Here is a tiny trained network, its code and every weight. The questions are about switching its units off for an input and a class, where a switched-off unit gives its printed mean instead of its output.

import numpy as np


def w(rows, s, z=0):
    codes = np.array(rows[::2]) - 128.0
    scale = np.full(codes.shape[1], s)
    scale[-1] = z or s
    return codes * scale


def norm(h):
    return h / np.sqrt((h * h).mean(-1, keepdims=True) + 1e-5)


def f(y):
    return np.maximum(y, 0)


def log_softmax(a):
    a = a - a.max(-1, keepdims=True)
    return a - np.log(np.exp(a).sum(-1, keepdims=True))


def net(x, mask):
    res = np.array(x, float).reshape(1, 7) / 4 @ E
    u = 0
    for l in range(3):
        y = f(norm(res) @ A[l][:, :-1].T + A[l][:, -1])
        res = res + np.where(mask[u : u + 8], y, B[l][:, -1]) @ B[l][:, :-1]
        u += 8
    return log_softmax(norm(res)[-1] @ U[:, :-1].T + U[:, -1])


A, B = {}, {}
E = w([
[135,137,89,83,234,101,52],'x0',
[14,28,92,124,127,128,86],'x1',
[118,22,110,29,178,121,162],'x2',
[175,125,217,203,220,232,32],'x3',
[98,161,167,119,255,132,93],'x4',
[166,104,2,247,91,35,183],'x5',
[118,138,2,140,119,189,20],'x6',
],0.0057)
A[0] = w([
[182,125,8,126,95,92,133,47],'L0N1',
[188,113,151,138,71,170,125,4],'L0N2',
[55,162,59,123,177,119,169,57],'L0N3',
[60,80,220,112,150,146,140,107],'L0N4',
[126,129,128,124,126,127,128,81],'L0N5',
[70,178,107,117,87,129,84,61],'L0N6',
[99,76,29,106,99,106,129,83],'L0N7',
[70,164,107,201,74,65,113,71],'L0N8',
],0.011,0.003)
B[0] = w([
[31,2,150,121,113,70,161,235],'L0N1',
[130,194,142,176,96,193,120,161],'L0N2',
[159,145,187,178,52,177,59,190],'L0N3',
[73,14,190,105,107,78,102,254],'L0N4',
[122,181,122,119,101,99,174,128],'L0N5',
[95,132,172,36,82,78,104,171],'L0N6',
[205,103,69,123,159,53,174,248],'L0N7',
[101,186,100,217,137,140,67,212],'L0N8',
],0.0096,0.0056)
A[1] = w([
[157,178,198,130,183,104,166,106],'L1N1',
[168,97,183,66,121,140,172,118],'L1N2',
[149,111,70,175,131,164,145,74],'L1N3',
[173,99,52,102,135,101,174,96],'L1N4',
[147,108,170,108,224,164,58,147],'L1N5',
[170,193,78,69,165,132,112,85],'L1N6',
[85,104,108,76,252,165,67,138],'L1N7',
[172,182,143,151,199,147,141,3],'L1N8',
],0.015,0.0027)
B[1] = w([
[202,53,172,83,99,135,121,195],'L1N1',
[64,127,121,183,112,208,132,218],'L1N2',
[85,135,136,199,176,119,174,161],'L1N3',
[90,129,100,87,78,76,107,202],'L1N4',
[204,139,131,83,161,24,101,255],'L1N5',
[5,129,151,172,151,139,113,146],'L1N6',
[59,106,177,135,156,48,10,240],'L1N7',
[232,138,94,90,111,161,158,169],'L1N8',
],0.016,0.0089)
A[2] = w([
[103,139,8,77,110,105,152,31],'L2N1',
[95,73,115,93,128,153,161,35],'L2N2',
[93,206,107,110,107,130,85,4],'L2N3',
[124,120,67,146,80,76,180,227],'L2N4',
[126,169,130,133,123,153,124,98],'L2N5',
[130,99,156,125,229,136,115,121],'L2N6',
[107,128,54,121,110,161,160,134],'L2N7',
[145,119,160,131,158,184,139,82],'L2N8',
],0.018,0.0023)
B[2] = w([
[142,142,199,113,149,9,64,212],'L2N1',
[151,136,159,100,132,196,166,180],'L2N2',
[118,201,96,64,125,112,181,148],'L2N3',
[119,76,124,94,195,157,53,254],'L2N4',
[94,146,65,97,155,113,162,135],'L2N5',
[100,142,62,67,106,66,104,206],'L2N6',
[136,159,178,176,184,113,67,162],'L2N7',
[49,140,46,61,158,81,182,153],'L2N8',
],0.014,0.0098)
U = w([
[252,130,125,117,122,117,162,33],'0',
[107,87,160,102,103,178,188,59],'1',
[110,93,145,102,167,50,57,251],'2',
[119,210,85,134,116,136,155,70],'3',
[130,129,90,244,161,141,124,24],'4',
],0.018,0.0029)

Each question gives the input, the list of numbers given to net, and the class t.
The units are the neurons (one row each of A and B). Each row of codes is followed by its name. A weight is (code - 128) times the scale printed after its matrix; where a second scale follows, it is the last column's (A, B and U).
mask holds one flag per neuron, layer by layer. A switched-off neuron (its flag False) gives its mean, the last column of its row in B, instead of its output. The means were averaged over made-up inputs and are rounded, as every weight is.
A unit's drop is (log p(t) with every unit on - log p(t) with that unit switched off) / (log p(t) with every unit on - log p(t) with every unit switched off).
The circuit of an input: a set's keep is (log p(t) with only the set's units on - log p(t) with every unit switched off) / (log p(t) with every unit on - log p(t) with every unit switched off). Starting from the 12 units with the biggest drops (on a tie, the unit counted first), units are removed one at a time, each time the one whose removal leaves the highest keep (on an exact tie, the one counted first), for as long as the keep stays at least 0.8.
circuit, biggest first: the units of the circuit, biggest drop first
most important unit: the unit with the biggest drop
k most important neurons: the k neurons with the biggest drops, biggest first
top k neurons in layer l: the k neurons of layer l with the biggest drops, biggest first
drop of u: that unit's drop, to one decimal
input [5,-7,-2,1,5,3,0], class 0: circuit, biggest first -> [L1N8, L0N4]
input [-7,2,-6,-4,-2,0,-6], class 3: 3 most important neurons -> [L0N8, L1N5, L0N7]
input [-7,-2,8,-3,6,-1,3], class 1: most important unit -> L0N4
input [-6,-8,6,2,-3,2,5], class 4: top 3 neurons in layer 0 -> [L0N2, L0N7, L0N4]
input [-2,-6,-4,-1,3,3,3], class 4: top 4 neurons in layer 1 -> [L1N5, L1N4, L1N7, L1N3]
input [-2,0,1,0,2,-2,-7], class 1: top 2 neurons in layer 1 -> [L1N7, L1N2]
input [2,1,-4,3,1,8,2], class 4: 2 most important neurons -> [L0N8, L1N5]
input [-5,3,-8,-5,-4,-1,-6], class 3: top 3 neurons in layer 0 -> [L0N8, L0N1, L0N7]
input [-6,3,-7,1,-7,8,5], class 4: 3 most important neurons -> [L0N8, L1N3, L1N5]
input [-7,-4,-7,-1,4,-3,-4], class 0: 2 most important neurons -> [L0N1, L1N1]
input [-7,8,-5,8,1,6,-7], class 4: 2 most important neurons -> [L1N5, L1N7]
input [-5,2,7,-2,-1,0,-5], class 1: top 2 neurons in layer 1 -> [L1N5, L1N2]
input [2,-4,-1,-1,-3,2,-5], class 0: top 2 neurons in layer 1 -> [L1N1, L1N7]
input [-2,-2,-4,-1,-1,-7,8], class 3: most important unit -> L2N3
input [-8,1,-4,3,1,1,-1], class 4: top 2 neurons in layer 1 -> [L1N3, L1N4]
input [0,-4,5,-8,8,-2,-3], class 1: drop of L1N2 -> 0.1
input [-6,-1,-6,1,6,4,-1], class 4: drop of L0N8 -> 0.5
input [-8,7,5,0,-1,-7,-8], class 1: drop of L1N7 -> 0.1
